Questions about the row below.
1) The entry just right of 124.3?
2) The entry just right of -107.4?
3) The entry just right of -102.4?
4) The entry just left of 65.3?
5) The smallest entry?
6) The entry just right of -29.4?
7) The entry just right of 65.3?
[-29.4, 124.3, 45.8, -118.4, 36.3, 65.3, 129.4, 64.3, 18.7, -107.4, -102.4, 48.6]
1) 45.8
2) -102.4
3) 48.6
4) 36.3
5) -118.4
6) 124.3
7) 129.4

data =
3793,7136,8133,4886,8330,6267,7700
1646,5540,6477,2358,6101,5791,6908
4245,7162,5363,5068,5214,6783,4259
9320,6384,5139,5149,6210,6330,3318
8940,5289,5368,7473,7178,6228,4822
8095,6568,6268,4033,4651,5163,5112
6149,5182,5225,3930,4012,5917,3457
The entry directly above 5163: 6228
What is the entry in the bottom-left corner? 6149
The entry directly above the smallest entry is 3793
What is the 2nd entry on the diagonal from the top-right corner? 5791
What is the entry in the bottom-right corner? 3457
The entry directly above the largest entry -> 4245
What is the 5th entry, reading row by row? 8330
The smallest entry -> 1646
The entry just left of 5368: 5289
What is the entry just right of 4012? 5917
What is the fourth entry in reading order? 4886
The entry directly below the largest entry -> 8940
What is the entry just right of 6228? 4822
What is the smallest entry in the last column? 3318
What is the fifth-last entry, reading row by row? 5225
What is the entry just right of the centre entry? 6210
The entry just left of 5163: 4651
The largest entry in the last column -> 7700
The entry directly above 5368: 5139
The last entry of the smallest entry's row is 6908
The largest entry in the first column: 9320
The median of all entries is 5540

Questions about the array below. Indices start at 1.
1) Find the entry in row 3 and column 3.
2) Find the entry just left of 4.
3) Find the entry in row 2 and column 1.
4) Find the top-left entry.
5) Find the entry in row 1 and column 2.
6) Find the entry in row 1 and column 3.
7) Find the bottom-right entry.
-11,-9,35,6,0,15,29,-13,-26,12,-11,-21
-19,0,27,4,23,24,-9,32,28,-16,-27,9
15,-24,-12,35,-19,-14,-21,-27,-30,-10,-29,-27
5,9,24,12,-19,14,-3,-25,-17,-16,-30,-29
35,6,22,2,10,-25,-25,-17,25,-10,-22,-15
5,20,24,22,32,-7,26,3,-23,7,7,3
5,19,13,-25,24,-20,24,-8,-13,-9,8,-11
7,-23,8,-26,-13,25,-9,-1,-8,3,-22,-9
-12,22,-19,10,11,34,-28,-25,-7,25,24,9
7,-19,12,-31,-22,27,5,-31,29,-10,27,-25
-31,-15,-30,26,21,34,-15,31,-13,-6,35,2
15,2,-17,32,21,-12,12,29,-12,-21,-27,25
-26,18,29,-29,-21,-11,23,26,31,-2,9,-21
1) -12
2) 27
3) -19
4) -11
5) -9
6) 35
7) -21

m =
[[ 10.458 -12.644  -0.442  11.931   2.946   5.584  25.780]
 [  8.006   1.642  -1.937  -8.742  -1.039  -5.373  18.604]
 [ -4.090  -1.798 -11.999  -5.921 -11.416  12.295  17.036]
 [ -7.012   7.452  14.782   5.329  11.381  -5.707   7.469]
 [-14.678   2.711  -9.992  -2.854   0.472   9.618 -22.045]
 [-20.725   9.992  -3.974  13.081  -4.684  -0.589   2.754]]
The last entry, reading row by row -> 2.754
Give the largest entry in the first row.
25.780
The 3rd smallest entry is -14.678
Give the entry directly above -1.798.
1.642
The first entry in reading order -> 10.458
Give the 4th-last entry, reading row by row.
13.081
Give the minimum.
-22.045
Give the fourth entry, reading row by row.
11.931
Give the entry just right of -11.416.
12.295
The entry just left of -0.589: -4.684
The entry just left of the smallest entry is 9.618
Give the entry in the bottom-left corner.
-20.725
Give the fifth-last entry, reading row by row.
-3.974
The second largest entry: 18.604
The 2nd entry in reading order: -12.644
Give the entry directly above 5.329.
-5.921
The second entry on the diagonal from the top-right corner -> -5.373
Give the entry just right of -2.854.
0.472
Give the entry directly below -5.921.
5.329
The entry directly below 2.946: -1.039
Give the second-last entry, reading row by row.
-0.589
Give the entry just left of 1.642.
8.006

Questions about the array below. Indices start at 1.
1) Give the entry in the bottom-right corner.
2) Give the entry at row 3, column 1.
3) Give the entry directly above 138.
4) Give the entry in row 1 and column 3.
5) Give the entry at row 1, column 1.
6) Give the entry directly below 126.
7) Give the top-right entry.
8) Give the entry just left of 69.
[[184  90  96  99 113 168 199]
 [ 59 144 183 129 158  98  69]
 [213 121 191 196 201 212 182]
 [ 81 166 180  96 144 211  72]
 [ 85 126 151 139 171 164  70]
 [127 219 156  91 232 127 221]
 [226 201 167 170 222 166 118]
 [144  74 206 175 161 171 123]
 [231 115 147 214 127  76 127]
 [217  97 181 136 112 177 103]
 [137 116 169 142 115 149 151]
 [ 83 209 111 113 145 208 179]
 [146 215 231  75 123 143 166]
 [ 57 138 204 216 232 167 173]]
1) 173
2) 213
3) 215
4) 96
5) 184
6) 219
7) 199
8) 98

Read these off the grid that follows. Rows and columns are numbered from 1.
1) The entry in row 3 and column 3?
2) The top-right entry?
3) The entry in the top-left corner?
4) The entry at row 1, column 2?
5) The minimum?
6) The entry directly below 77?
255,94,182,77,60
722,-659,61,-221,-440
-44,295,107,531,573
391,-379,166,-51,-118
-49,295,98,555,600
-68,293,93,587,638
524,-628,126,-149,-281
43,294,141,383,413
645,-657,88,-197,-382
-157,271,37,800,850
0,297,121,457,487
744,-660,50,-227,-452
92,279,161,294,321
-174,258,11,859,903
415,-462,157,-79,-153
-61,296,95,578,629
1) 107
2) 60
3) 255
4) 94
5) -660
6) -221

Questions about the matrix below. Counting starts at 1.
1) Which number is the bottom entry of the column that holds the smallest entry?
2) Which number is the entry just left of the largest entry?
3) Which number is the top-right entry?
4) Which number is the top-left entry?
5) Which number is the entry at row 3, column 1?
6) Which number is the entry directly above the largest entry?
7) Which number is the entry at row 1, column 2?
array([[33, 60, 53, 64, 43, 64, 56, 51, 50, 66],
       [43, 55, 35, 35, 95, 57, 49, 49, 43, 63],
       [16, 53, 57, 53, 30, 68, 63, 44, 52, 77],
       [35, 42, 65, 26, 42, 63, 73, 46, 67, 78],
       [48, 56, 73, 67, 21, 63, 68, 56, 66, 64],
       [47, 48, 41, 20, 94, 56, 55, 48, 51, 68],
       [33, 56, 50, 50, 55, 63, 57, 49, 50, 68]])
1) 33
2) 35
3) 66
4) 33
5) 16
6) 43
7) 60

[[-36  20  24  54]
 [-36  17  24  57]
 [-36  -3  24  78]
 [-36  45  24  28]
 [-36  15  24  59]
 [-36  42  24  32]
 [-36  11  24  64]]
Report the smallest entry in the first row.
A: -36
Report the bottom-right entry.
A: 64
Report the smallest entry in the last column.
A: 28
Report the first entry of the largest entry's row.
A: -36
The entry just left of 45 -> -36
Report the entry directly above the largest entry.
A: 57
The 3rd entry in reading order -> 24
The entry directly above 42 is 15
The 5th entry from the end, reading row by row: 32
The second entry from the end, reading row by row is 24
The entry just left of 15 -> -36
The third entry on the main diagonal is 24
